Below is a small trained network, with its code and all its weights. Each question gives an input and a target symbol and asks what happens when units are switched off, that is, made to give their printed mean instead of their output.

import numpy as np


def w(rows, s, z=0):
    codes = np.array(rows[::2]) - 128.0
    scale = np.full(codes.shape[1], s)
    scale[-1] = z or s
    return codes * scale


def f(y):
    return np.maximum(y, 0)


def softmax(a):
    e = np.exp(a - a.max(-1, keepdims=True))
    return e / e.sum(-1, keepdims=True)


def log_softmax(a):
    a = a - a.max(-1, keepdims=True)
    return a - np.log(np.exp(a).sum(-1, keepdims=True))


def net(x, mask):
    ids = ['ΘΛΞΣΦΨΩαβδεζμπτ'.index(c) for c in x.split()]
    T = len(ids)
    res = E[ids] + P[:T]
    r = res
    for j in range(3):
        rows = slice(2 * j, 2 * j + 2)
        q, k, v = (r @ M[0][rows].T for M in (Q, K, V))
        z = softmax(np.where(np.tri(T) > 0, q @ k.T / 2**0.5, -1e9)) @ v
        o = O[0][rows]
        res = res + np.where(mask[j], z, o[:, -1]) @ o[:, :-1]
    y = f(res @ A[0][:, :-1].T + A[0][:, -1])
    res = res + np.where(mask[3:7], y, B[0][:, -1]) @ B[0][:, :-1]
    return log_softmax(res[-1] @ U[:, :-1].T + U[:, -1])


Q, K, V, O, A, B = {}, {}, {}, {}, {}, {}
E = w([
[101,110,65,97,171,171,93,164,124,188,45],'Θ',
[165,132,154,79,45,129,96,122,131,182,75],'Λ',
[69,100,76,96,109,142,121,116,133,155,202],'Ξ',
[162,186,97,179,70,219,156,160,115,150,119],'Σ',
[54,115,175,91,75,137,157,74,108,232,93],'Φ',
[88,112,198,80,106,202,150,222,193,112,116],'Ψ',
[86,80,173,165,69,158,122,253,118,185,159],'Ω',
[191,40,185,112,152,194,161,183,108,192,157],'α',
[119,82,136,219,90,92,229,156,154,209,78],'β',
[177,56,93,156,134,152,106,109,209,135,167],'δ',
[98,165,121,129,178,207,126,83,111,204,181],'ε',
[200,60,167,107,175,91,127,159,94,136,149],'ζ',
[107,81,183,165,133,147,82,89,116,129,94],'μ',
[113,48,146,205,159,173,149,83,177,197,72],'π',
[159,210,104,169,182,86,15,187,150,200,76],'τ',
],0.018)
P = w([
[89,86,1,71,89,159,127,173,121,96,37],'0',
[94,56,39,91,78,180,103,166,76,141,89],'1',
[90,40,54,120,89,165,96,166,92,165,97],'2',
[100,72,80,132,90,168,101,157,98,174,111],'3',
[117,85,107,145,96,169,103,151,109,179,129],'4',
[131,87,132,148,96,174,82,137,116,183,158],'5',
[144,111,155,162,100,170,87,129,121,179,159],'6',
[148,129,171,181,115,160,85,124,138,185,175],'7',
[149,149,198,176,117,162,83,116,146,191,190],'8',
[161,154,210,200,145,155,84,104,166,195,195],'9',
[167,171,234,206,134,161,89,104,183,199,199],'10',
[177,193,245,224,143,165,81,95,192,210,224],'11',
],0.0076)
Q[0] = w([
[92,179,107,127,186,47,113,102,78,24,118],'head 1',
[98,124,125,175,125,92,144,151,123,112,103],'head 1',
[140,157,89,119,144,86,162,62,140,8,93],'head 2',
[177,57,144,141,118,148,121,153,160,177,142],'head 2',
[114,217,84,69,139,89,159,96,109,77,114],'head 3',
[167,148,83,146,155,76,156,78,105,33,105],'head 3',
],0.014)
K[0] = w([
[104,98,39,54,76,171,132,162,111,122,76],'head 1',
[155,124,82,119,145,151,119,77,149,123,155],'head 1',
[82,116,10,75,85,165,136,146,64,117,95],'head 2',
[120,173,183,222,187,140,94,57,137,150,159],'head 2',
[143,87,83,107,71,165,141,165,97,153,101],'head 3',
[109,117,55,66,105,142,132,127,83,100,73],'head 3',
],0.011)
V[0] = w([
[63,175,114,167,44,113,139,149,141,114,155],'head 1',
[110,90,190,168,140,23,138,111,104,25,73],'head 1',
[188,126,116,154,172,155,218,137,122,176,149],'head 2',
[65,127,171,181,185,220,120,145,125,116,70],'head 2',
[117,40,119,160,119,179,134,173,203,33,163],'head 3',
[101,109,62,126,116,148,120,1,81,107,73],'head 3',
],0.0081)
O[0] = w([
[49,228,126,219,62,118,123,187,145,231,143,65],'head 1',
[127,66,200,168,154,189,132,156,106,145,103,2],'head 1',
[72,130,163,52,66,108,44,161,40,99,194,192],'head 2',
[37,165,106,220,163,126,141,99,114,51,104,226],'head 2',
[172,134,200,163,27,117,109,99,146,84,93,166],'head 3',
[132,197,255,154,174,128,67,89,167,145,227,89],'head 3',
],0.008,0.0083)
A[0] = w([
[77,136,72,166,26,199,144,38,61,64,151,102],'neuron 1',
[36,97,140,97,126,123,184,1,124,157,138,3],'neuron 2',
[152,122,95,99,152,139,254,120,162,148,151,75],'neuron 3',
[147,179,69,81,223,155,146,107,162,187,77,71],'neuron 4',
],0.0067,0.0059)
B[0] = w([
[175,215,197,154,234,60,208,181,121,170,183,255],'neuron 1',
[174,134,195,103,186,151,106,212,181,194,60,174],'neuron 2',
[98,121,63,90,113,106,29,54,48,78,50,138],'neuron 3',
[164,113,254,99,47,151,80,123,154,103,125,172],'neuron 4',
],0.0067,0.0088)
U = w([
[77,142,137,82,109,163,147,152,163,60,114,114],'Θ',
[143,125,172,79,133,116,156,141,134,176,97,16],'Λ',
[142,92,93,132,105,113,128,111,197,117,179,156],'Ξ',
[179,153,106,133,146,95,76,192,135,134,109,3],'Σ',
[118,151,126,95,128,201,110,123,139,163,171,79],'Φ',
[171,176,111,122,131,166,191,140,107,112,97,107],'Ψ',
[115,97,99,166,95,74,168,123,97,153,112,112],'Ω',
[150,117,127,84,172,48,149,179,70,86,111,42],'α',
[79,89,134,153,79,144,101,196,68,151,159,48],'β',
[139,140,144,118,8,134,121,58,94,117,135,227],'δ',
[74,119,101,78,130,96,142,113,152,126,201,197],'ε',
[147,68,144,100,115,192,162,120,73,134,167,165],'ζ',
[139,87,144,167,167,176,147,133,146,134,124,155],'μ',
[85,122,181,150,156,90,102,119,78,63,134,144],'π',
[111,128,51,125,170,151,89,132,106,130,74,240],'τ',
],0.011,0.0048)

Each question gives the input, a string of symbols that net reads in full, and the target symbol t.
The units are the heads (2 rows each of Q, K, V and O) and the neurons (one row each of A and B). Each row of codes is followed by its name. A weight is (code - 128) times the scale printed after its matrix; where a second scale follows, it is the last column's (O, A, B and U).
mask holds one flag per unit, heads first, then neurons. A switched-off unit (its flag False) gives its mean, the last column of its rows in O or B, instead of its output. The means were averaged over made-up inputs and are rounded, as every weight is.
A unit's drop is (log p(t) with every unit on - log p(t) with that unit switched off) / (log p(t) with every unit on - log p(t) with every unit switched off).
The circuit of an input: a set's keep is (log p(t) with only the set's units on - log p(t) with every unit switched off) / (log p(t) with every unit on - log p(t) with every unit switched off). Starting from all 7 units, units are removed one at a time, each time the one whose removal leaves the highest keep (on an exact tie, the one counted first), for as long as the keep stays at least 0.8.
units of the circuit, in order: the units of the circuit, biggest drop first
most important unit: the unit with the biggest drop
k most important neurons: the k neurons with the biggest drops, biggest first
which heads matter: for each layer, one digit per head in row order, 1 if its drop is at least 0.15 and else 0, layers parted by /
input μ Λ Ψ Σ Θ ε Ξ ζ π Φ Ξ, target π: units of the circuit, in order : (head 2; head 1)
input δ Λ α β Ψ, target β: most important unit : head 1
input Φ μ μ Ω μ Θ δ Θ α δ Λ δ, target δ: which heads matter : 011
input δ α Θ ε δ Θ Θ, target δ: units of the circuit, in order : (head 2; neuron 1; head 3)
input ε δ Θ Λ δ δ Φ Σ Θ ε Ψ, target ε: which heads matter : 101
input Ω α Ξ α Ψ Ψ Ω Ξ ζ Φ μ Ψ, target μ: units of the circuit, in order : (head 1; head 2)
input δ Ξ Λ Ξ α τ α μ α, target μ: which heads matter : 110
input Ξ Φ α δ Ω ε Φ Λ Ξ β Θ Φ, target β: units of the circuit, in order : (head 1; head 2)
input Σ Ψ Ψ β ζ τ Θ β, target τ: units of the circuit, in order : (head 3; neuron 3)
input Λ Φ β ε π α, target π: which heads matter : 011
input Φ Φ Θ Σ α, target α: 2 most important neurons : (neuron 1; neuron 4)
input β Φ Θ δ Ξ β β Θ Θ Ω, target Ω: which heads matter : 001
input δ α Θ α Θ, target α: which heads matter : 111
input μ β μ Ξ Σ ε Σ Λ, target ε: units of the circuit, in order : (head 3; head 1)
input Θ π Λ, target π: which heads matter : 011
input Ω τ Ω Φ, target Λ: which heads matter : 000
input π μ Λ Θ β ε Θ Ψ π α, target π: units of the circuit, in order : (head 2)
input δ Λ Φ α ζ π ε α ζ Ω, target ζ: which heads matter : 110
input Θ Ξ α Φ Ω π ζ, target π: which heads matter : 010
input μ Θ Ω δ Φ Ψ Ψ Ω μ Ψ, target μ: units of the circuit, in order : (head 2; head 1)
input Σ Σ π α Ω Ψ α Ω, target α: which heads matter : 101
input Ω Ω δ Φ ε β α ε Ψ ε β, target ε: which heads matter : 111
input Σ Σ β Θ Ω δ Σ τ Λ α, target τ: which heads matter : 001
input Φ Φ ε μ Θ Ω ε ζ Λ, target ζ: units of the circuit, in order : (head 1; head 2)
input β π Σ α Ω, target α: most important unit : neuron 1
input τ δ δ Φ Ω π β δ δ Ω, target δ: 2 most important neurons : (neuron 1; neuron 2)
